Below is a small trained network, with its code and all its weights. Each question gives an input and a class and asks what happens when units are switched off, that is, made to give their printed mean instead of their output.

import numpy as np


def w(rows, s, z=0):
    codes = np.array(rows[::2]) - 128.0
    scale = np.full(codes.shape[1], s)
    scale[-1] = z or s
    return codes * scale


def norm(h):
    return h / np.sqrt((h * h).mean(-1, keepdims=True) + 1e-5)


def f(y):
    return np.maximum(y, 0)


def log_softmax(a):
    a = a - a.max(-1, keepdims=True)
    return a - np.log(np.exp(a).sum(-1, keepdims=True))


def net(x, mask):
    res = np.array(x, float).reshape(1, 7) / 4 @ E
    u = 0
    for l in range(2):
        y = f(norm(res) @ A[l][:, :-1].T + A[l][:, -1])
        res = res + np.where(mask[u : u + 8], y, B[l][:, -1]) @ B[l][:, :-1]
        u += 8
    return log_softmax(norm(res)[-1] @ U[:, :-1].T + U[:, -1])


A, B = {}, {}
E = w([
[106,108,118,196,178,129,76],'x0',
[157,91,100,143,254,175,133],'x1',
[110,114,16,123,81,182,119],'x2',
[76,72,145,220,147,93,77],'x3',
[76,130,187,172,112,111,115],'x4',
[160,101,126,141,171,73,123],'x5',
[118,171,110,127,124,35,112],'x6',
],0.0034)
A[0] = w([
[174,110,122,127,143,130,160,99],'0.n1',
[109,161,173,99,90,87,158,129],'0.n2',
[142,137,84,142,101,185,147,2],'0.n3',
[150,79,169,118,72,169,159,81],'0.n4',
[153,65,121,69,101,116,83,68],'0.n5',
[145,159,124,143,157,116,159,105],'0.n6',
[112,135,154,109,115,100,132,111],'0.n7',
[148,136,160,81,2,118,104,139],'0.n8',
],0.0075,0.003)
B[0] = w([
[182,115,184,181,150,68,187,155],'0.n1',
[209,185,115,187,88,105,101,207],'0.n2',
[56,96,138,36,3,172,57,155],'0.n3',
[180,74,122,105,165,144,62,175],'0.n4',
[146,31,115,128,141,86,118,144],'0.n5',
[75,147,109,118,123,154,185,147],'0.n6',
[192,141,198,147,95,175,53,161],'0.n7',
[142,146,120,181,155,161,173,253],'0.n8',
],0.005,0.0053)
A[1] = w([
[96,74,56,176,165,102,165,254],'1.n1',
[92,46,189,210,200,137,85,194],'1.n2',
[105,143,176,119,101,62,99,60],'1.n3',
[149,117,55,24,60,194,64,105],'1.n4',
[179,146,75,44,122,71,163,24],'1.n5',
[58,120,99,76,87,198,150,112],'1.n6',
[255,78,76,135,125,68,91,222],'1.n7',
[173,150,212,33,129,99,154,53],'1.n8',
],0.0062,0.00085)
B[1] = w([
[59,123,134,171,155,220,229,199],'1.n1',
[20,116,5,93,153,157,130,254],'1.n2',
[200,154,108,18,135,52,129,159],'1.n3',
[159,62,142,63,140,126,141,213],'1.n4',
[53,201,51,159,99,96,221,167],'1.n5',
[215,3,205,57,169,117,22,179],'1.n6',
[21,61,141,159,82,131,82,223],'1.n7',
[209,203,232,229,120,140,114,178],'1.n8',
],0.0045,0.0052)
U = w([
[1,74,23,192,163,168,168,219],'0',
[243,204,179,248,34,104,152,225],'1',
[188,160,169,136,221,163,171,3],'2',
[212,14,105,23,72,196,84,144],'3',
[82,172,107,122,94,12,59,46],'4',
[135,216,59,59,73,109,218,15],'5',
],0.0088,0.0036)

Each question gives the input, the list of numbers given to net, and the class t.
The units are the neurons (one row each of A and B). Each row of codes is followed by its name. A weight is (code - 128) times the scale printed after its matrix; where a second scale follows, it is the last column's (A, B and U).
mask holds one flag per neuron, layer by layer. A switched-off neuron (its flag False) gives its mean, the last column of its row in B, instead of its output. The means were averaged over made-up inputs and are rounded, as every weight is.
A unit's drop is (log p(t) with every unit on - log p(t) with that unit switched off) / (log p(t) with every unit on - log p(t) with every unit switched off).
The circuit of an input: a set's keep is (log p(t) with only the set's units on - log p(t) with every unit switched off) / (log p(t) with every unit on - log p(t) with every unit switched off). Starting from the 12 units with the biggest drops (on a tie, the unit counted first), units are removed one at a time, each time the one whose removal leaves the highest keep (on an exact tie, the one counted first), for as long as the keep stays at least 0.8.
units of the circuit, in order: the units of the circuit, biggest drop first
top k neurons: the k neurons with the biggest drops, biggest first
top k neurons in layer l: the k neurons of layer l with the biggest drops, biggest first
drop of u: that unit's drop, to one decimal
input [4,-5,-2,0,2,-5,-3], class 1: units of the circuit, in order => (0.n2, 1.n7)
input [7,-2,-3,-7,-3,1,1], class 1: top 2 neurons => (1.n8, 1.n2)
input [6,6,-6,-7,6,2,-7], class 0: units of the circuit, in order => (1.n2)
input [5,-5,-4,4,8,-4,0], class 4: top 2 neurons in layer 1 => (1.n3, 1.n2)
input [-7,1,5,-7,-2,8,3], class 0: top 3 neurons => (1.n5, 1.n7, 0.n5)
input [8,-3,-6,-2,4,-1,0], class 4: units of the circuit, in order => (1.n3, 0.n8)
input [0,6,7,-6,4,3,3], class 3: units of the circuit, in order => (0.n3, 1.n2)
input [0,0,8,0,-6,1,4], class 3: top 3 neurons in layer 1 => (1.n6, 1.n4, 1.n2)
input [0,5,6,6,-3,-8,5], class 3: top 2 neurons in layer 0 => (0.n3, 0.n8)
input [-8,-8,6,4,-2,1,2], class 1: units of the circuit, in order => (0.n8, 1.n2)
input [0,5,-8,-8,-6,-5,5], class 1: top 2 neurons => (1.n8, 1.n2)
input [8,4,6,-2,3,-5,-1], class 3: top 2 neurons => (0.n3, 1.n6)
input [-2,3,-5,-5,-4,-6,7], class 1: top 2 neurons in layer 1 => (1.n8, 1.n2)
input [6,-4,0,-3,-8,4,3], class 0: units of the circuit, in order => (1.n7)
input [0,-7,1,-2,-2,-5,6], class 1: drop of 1.n2 => 0.1
input [7,-6,6,3,3,-6,-6], class 3: drop of 1.n6 => 0.5
input [-6,-4,0,-1,-4,0,4], class 1: drop of 1.n2 => 0.1
input [5,-8,8,3,6,-4,-4], class 3: drop of 1.n3 => -0.1
